Below are the code and all the weights of a small trained network. Each question names an input and a class and asks about switching units off, where a switched-off unit gives its printed mean instead of its output.

import numpy as np


def w(rows, s, z=0):
    codes = np.array(rows[::2]) - 128.0
    scale = np.full(codes.shape[1], s)
    scale[-1] = z or s
    return codes * scale


def f(y):
    return np.maximum(y, 0)


def log_softmax(a):
    a = a - a.max(-1, keepdims=True)
    return a - np.log(np.exp(a).sum(-1, keepdims=True))


def net(x, mask):
    res = np.array(x, float).reshape(1, 8) / 4 @ E
    y = f(res @ A[0][:, :-1].T + A[0][:, -1])
    res = res + np.where(mask, y, B[0][:, -1]) @ B[0][:, :-1]
    return log_softmax(res[-1] @ U[:, :-1].T + U[:, -1])


A, B = {}, {}
E = w([
[120,218,109,237],'x0',
[223,97,224,183],'x1',
[128,40,59,195],'x2',
[129,127,129,128],'x3',
[254,163,44,87],'x4',
[130,128,127,126],'x5',
[127,129,128,130],'x6',
[130,130,129,128],'x7',
],0.0064)
A[0] = w([
[117,205,168,91,103],'n0',
[124,58,73,178,106],'n1',
[133,213,123,233,97],'n2',
[212,150,68,91,81],'n3',
[213,148,69,87,81],'n4',
[193,98,180,148,106],'n5',
[71,150,52,102,123],'n6',
[118,64,79,183,112],'n7',
[144,38,158,47,92],'n8',
[210,148,79,95,92],'n9',
[195,95,190,166,94],'n10',
[193,103,176,147,100],'n11',
[134,42,160,51,94],'n12',
[124,57,75,182,105],'n13',
[123,205,110,232,136],'n14',
[117,208,174,88,99],'n15',
[125,57,75,178,105],'n16',
[199,104,192,165,85],'n17',
[133,208,118,232,117],'n18',
[2,76,214,163,90],'n19',
[125,89,74,198,123],'n20',
[124,214,129,237,98],'n21',
[154,49,163,54,98],'n22',
[71,145,58,94,129],'n23',
[120,59,75,187,112],'n24',
[88,153,79,102,192],'n25',
[195,100,191,164,93],'n26',
[115,203,167,91,106],'n27',
[59,140,36,66,82],'n28',
[39,112,181,147,195],'n29',
[113,206,180,90,95],'n30',
[141,163,115,116,253],'n31',
[190,96,191,162,94],'n32',
[125,62,75,178,108],'n33',
[1,79,223,161,89],'n34',
[198,97,180,149,108],'n35',
[127,54,74,183,103],'n36',
[127,54,70,190,98],'n37',
[53,140,27,57,78],'n38',
],0.0064,0.011)
B[0] = w([
[145,161,176,62,140],'n0',
[144,178,183,72,147],'n1',
[36,83,48,58,151],'n2',
[216,217,3,170,142],'n3',
[179,182,31,153,143],'n4',
[79,149,143,167,144],'n5',
[102,139,177,180,155],'n6',
[151,171,178,71,148],'n7',
[24,103,42,85,148],'n8',
[173,160,71,150,144],'n9',
[57,178,144,178,143],'n10',
[76,154,141,172,140],'n11',
[30,108,37,83,147],'n12',
[143,172,175,75,147],'n13',
[83,63,93,72,168],'n14',
[146,169,177,61,140],'n15',
[143,183,182,68,146],'n16',
[53,194,144,194,140],'n17',
[67,79,81,73,159],'n18',
[242,213,5,152,161],'n19',
[139,136,176,75,152],'n20',
[51,90,55,64,152],'n21',
[40,97,54,93,147],'n22',
[108,139,168,178,157],'n23',
[147,163,173,80,150],'n24',
[149,87,181,185,193],'n25',
[47,191,146,192,142],'n26',
[148,155,173,69,141],'n27',
[37,195,161,211,148],'n28',
[211,102,101,147,201],'n29',
[149,177,169,58,139],'n30',
[183,2,186,168,253],'n31',
[60,180,140,183,142],'n32',
[143,169,175,79,146],'n33',
[230,198,15,151,162],'n34',
[63,157,150,183,146],'n35',
[142,187,186,61,147],'n36',
[143,178,180,62,146],'n37',
[19,205,162,232,150],'n38',
],0.0075,0.011)
U = w([
[218,219,6,161,49],'0',
[22,202,183,227,31],'1',
[29,68,42,19,44],'2',
[166,203,233,2,54],'3',
[162,65,162,155,254],'4',
[161,64,162,156,225],'5',
[160,68,154,151,201],'6',
[160,70,155,154,181],'7',
],0.01,0.0048)

Each question gives the input, the list of numbers given to net, and the class t.
The units are the neurons (one row each of A and B). Each row of codes is followed by its name. A weight is (code - 128) times the scale printed after its matrix; where a second scale follows, it is the last column's (A, B and U).
mask holds one flag per neuron, in row order. A switched-off neuron (its flag False) gives its mean, the last column of its row in B, instead of its output. The means were averaged over made-up inputs and are rounded, as every weight is.
A unit's drop is (log p(t) with every unit on - log p(t) with that unit switched off) / (log p(t) with every unit on - log p(t) with every unit switched off).
The circuit of an input: a set's keep is (log p(t) with only the set's units on - log p(t) with every unit switched off) / (log p(t) with every unit on - log p(t) with every unit switched off). Starting from the 12 units with the biggest drops (on a tie, the unit counted first), units are removed one at a time, each time the one whose removal leaves the highest keep (on an exact tie, the one counted first), for as long as the keep stays at least 0.8.
circuit, biggest first: the units of the circuit, biggest drop first
top k neurons: the k neurons with the biggest drops, biggest first
drop of u: that unit's drop, to one decimal
input [6,7,2,-5,-8,2,1,3], class 0: top 3 neurons => [n19; n34; n29]
input [-7,-8,4,2,4,-5,-8,2], class 1: circuit, biggest first => [n38; n28]
input [-7,1,-4,1,8,7,-1,0], class 0: circuit, biggest first => [n3]
input [2,-7,-3,6,-8,-2,2,8], class 0: circuit, biggest first => [n19; n34]
input [6,-3,6,6,-7,6,6,-5], class 0: top 2 neurons => [n19; n34]
input [-6,0,-4,-5,7,-5,3,-6], class 0: top 3 neurons => [n3; n4; n9]
input [7,-8,7,6,1,-4,-1,0], class 1: top 3 neurons => [n38; n28; n6]
input [7,-8,3,-4,-8,8,-7,7], class 0: top 3 neurons => [n19; n34; n29]
input [5,1,3,4,-8,-1,1,5], class 0: circuit, biggest first => [n19; n34]
input [-7,-1,-8,2,8,5,1,-4], class 0: top 3 neurons => [n3; n4; n9]
input [8,-2,7,-3,-8,2,6,-8], class 0: top 2 neurons => [n19; n34]
input [5,-7,6,-3,2,-1,-4,-2], class 1: top 4 neurons => [n38; n28; n6; n23]
input [0,6,-6,-1,2,2,-3,-1], class 1: drop of n29 => 0.1
input [5,2,-7,-4,-7,3,-2,4], class 0: drop of n29 => 0.1
input [-8,7,1,-7,-7,7,-2,5], class 2: drop of n8 => 0.5
input [-8,1,5,-2,6,-7,-1,2], class 2: top neuron => [n8]
